Each matrix is followed by the number of dimensions of the space it projects onto, up to rounding
[[ 0.87 -0.04 -0.32  0.10]
 [-0.04  0.80 -0.19 -0.35]
 [-0.32 -0.19  0.17  0.05]
 [ 0.10 -0.35  0.05  0.16]]
 : 2

[[ 0.20 -0.17 -0.11  0.35]
 [-0.17  0.14  0.09 -0.29]
 [-0.11  0.09  0.06 -0.19]
 [ 0.35 -0.29 -0.19  0.60]]
 : 1

[[ 0.71 -0.45  0.01  0.07]
 [-0.45  0.30  0.08  0.07]
 [ 0.01  0.08  0.36  0.47]
 [ 0.07  0.07  0.47  0.62]]
 : 2

[[ 0.23 -0.06 -0.36 -0.20]
 [-0.06  0.98 -0.08  0.09]
 [-0.36 -0.08  0.62  0.31]
 [-0.20  0.09  0.31  0.18]]
 : 2

[[ 0.95 -0.05 -0.10 -0.19]
 [-0.05  0.95 -0.10 -0.20]
 [-0.10 -0.10  0.81 -0.36]
 [-0.19 -0.20 -0.36  0.30]]
 : 3

[[ 0.96 -0.10 -0.16  0.03]
 [-0.10  0.75 -0.42  0.07]
 [-0.16 -0.42  0.31  0.12]
 [ 0.03  0.07  0.12  0.98]]
 : 3

[[ 0.37  0.09  0.45 -0.14]
 [ 0.09  0.02  0.11 -0.03]
 [ 0.45  0.11  0.56 -0.17]
 [-0.14 -0.03 -0.17  0.05]]
 : 1

[[0.48 0.46 0.08 0.16]
 [0.46 0.45 0.08 0.16]
 [0.08 0.08 0.01 0.03]
 [0.16 0.16 0.03 0.06]]
 : 1

[[ 0.91 -0.13  0.20  0.14]
 [-0.13  0.80  0.31  0.22]
 [ 0.20  0.31  0.52 -0.33]
 [ 0.14  0.22 -0.33  0.76]]
 : 3

[[ 0.03  0.02 -0.07 -0.16]
 [ 0.02  0.03  0.09 -0.16]
 [-0.07  0.09  0.99  0.00]
 [-0.16 -0.16  0.00  0.95]]
 : 2

[[ 0.83 -0.26 -0.10 -0.25]
 [-0.26  0.09  0.10  0.04]
 [-0.10  0.10  0.83 -0.35]
 [-0.25  0.04 -0.35  0.26]]
 : 2

[[ 0.01 -0.09 -0.04  0.06]
 [-0.09  0.58  0.28 -0.40]
 [-0.04  0.28  0.13 -0.19]
 [ 0.06 -0.40 -0.19  0.27]]
 : 1

[[ 0.43  0.06 -0.40  0.28]
 [ 0.06  0.85  0.23  0.27]
 [-0.40  0.23  0.48 -0.19]
 [ 0.28  0.27 -0.19  0.24]]
 : 2

[[ 0.52 -0.40  0.04 -0.29]
 [-0.40  0.37 -0.24  0.12]
 [ 0.04 -0.24  0.74  0.37]
 [-0.29  0.12  0.37  0.37]]
 : 2

[[ 0.94  0.17 -0.03  0.16]
 [ 0.17  0.34 -0.26 -0.36]
 [-0.03 -0.26  0.21  0.31]
 [ 0.16 -0.36  0.31  0.52]]
 : 2

[[ 0.35 -0.38  0.20  0.21]
 [-0.38  0.77  0.06  0.17]
 [ 0.20  0.06  0.33  0.42]
 [ 0.21  0.17  0.42  0.55]]
 : 2

[[ 0.11 -0.28 -0.07  0.12]
 [-0.28  0.85 -0.14 -0.17]
 [-0.07 -0.14  0.78 -0.39]
 [ 0.12 -0.17 -0.39  0.26]]
 : 2

[[ 0.23 -0.17  0.06 -0.38]
 [-0.17  0.13 -0.04  0.29]
 [ 0.06 -0.04  0.01 -0.10]
 [-0.38  0.29 -0.10  0.63]]
 : 1

[[ 0.37  0.06  0.37 -0.30]
 [ 0.06  0.01  0.03 -0.09]
 [ 0.37  0.03  0.78  0.19]
 [-0.30 -0.09  0.19  0.84]]
 : 2

[[ 0.33 -0.24 -0.32 -0.24]
 [-0.24  0.18  0.24  0.18]
 [-0.32  0.24  0.32  0.24]
 [-0.24  0.18  0.24  0.17]]
 : 1

[[ 0.00  0.03  0.02 -0.06]
 [ 0.03  0.21  0.13 -0.39]
 [ 0.02  0.13  0.07 -0.23]
 [-0.06 -0.39 -0.23  0.71]]
 : 1

[[ 0.45 -0.04 -0.26  0.42]
 [-0.04  1.00 -0.02  0.03]
 [-0.26 -0.02  0.88  0.20]
 [ 0.42  0.03  0.20  0.68]]
 : 3

[[ 0.80  0.17  0.18 -0.31]
 [ 0.17  0.84 -0.04  0.32]
 [ 0.18 -0.04  0.05 -0.11]
 [-0.31  0.32 -0.11  0.31]]
 : 2

[[ 0.23  0.11 -0.32 -0.25]
 [ 0.11  0.05 -0.15 -0.12]
 [-0.32 -0.15  0.45  0.35]
 [-0.25 -0.12  0.35  0.27]]
 : 1

[[ 0.34  0.39 -0.25  0.11]
 [ 0.39  0.77  0.15 -0.07]
 [-0.25  0.15  0.90  0.04]
 [ 0.11 -0.07  0.04  0.98]]
 : 3

[[ 0.27 -0.32 -0.03 -0.30]
 [-0.32  0.86 -0.01 -0.13]
 [-0.03 -0.01  1.00 -0.01]
 [-0.30 -0.13 -0.01  0.87]]
 : 3

[[ 0.76 -0.16  0.40  0.00]
 [-0.16  0.03 -0.08  0.00]
 [ 0.40 -0.08  0.21  0.00]
 [ 0.00  0.00  0.00  0.00]]
 : 1

[[ 0.97  0.07  0.15  0.04]
 [ 0.07  0.85 -0.34 -0.09]
 [ 0.15 -0.34  0.24 -0.21]
 [ 0.04 -0.09 -0.21  0.94]]
 : 3

[[ 0.01  0.04 -0.10  0.00]
 [ 0.04  0.12 -0.32 -0.01]
 [-0.10 -0.32  0.87  0.02]
 [ 0.00 -0.01  0.02  0.00]]
 : 1

[[ 0.49 -0.48  0.06  0.14]
 [-0.48  0.46 -0.06 -0.13]
 [ 0.06 -0.06  0.01  0.02]
 [ 0.14 -0.13  0.02  0.04]]
 : 1

[[ 0.97 -0.05 -0.13  0.08]
 [-0.05  0.91 -0.19  0.22]
 [-0.13 -0.19  0.06 -0.06]
 [ 0.08  0.22 -0.06  0.06]]
 : 2

[[ 0.53  0.23  0.44 -0.03]
 [ 0.23  0.10  0.19 -0.01]
 [ 0.44  0.19  0.37 -0.02]
 [-0.03 -0.01 -0.02  0.00]]
 : 1

[[ 0.50 -0.33 -0.13  0.36]
 [-0.33  0.40 -0.31 -0.20]
 [-0.13 -0.31  0.84 -0.16]
 [ 0.36 -0.20 -0.16  0.26]]
 : 2

[[ 0.40 -0.12  0.40  0.26]
 [-0.12  0.98  0.08  0.05]
 [ 0.40  0.08  0.73 -0.17]
 [ 0.26  0.05 -0.17  0.89]]
 : 3

[[ 0.83  0.28  0.07  0.25]
 [ 0.28  0.56 -0.11 -0.40]
 [ 0.07 -0.11  0.97 -0.10]
 [ 0.25 -0.40 -0.10  0.64]]
 : 3

[[ 0.72 -0.38  0.21 -0.11]
 [-0.38  0.21 -0.11  0.06]
 [ 0.21 -0.11  0.06 -0.03]
 [-0.11  0.06 -0.03  0.02]]
 : 1

[[ 0.09 -0.07 -0.28  0.00]
 [-0.07  0.06  0.23  0.00]
 [-0.28  0.23  0.85  0.01]
 [ 0.00  0.00  0.01  0.00]]
 : 1

[[0.21 0.27 0.00 0.30]
 [0.27 0.35 0.00 0.39]
 [0.00 0.00 0.00 0.00]
 [0.30 0.39 0.00 0.44]]
 : 1
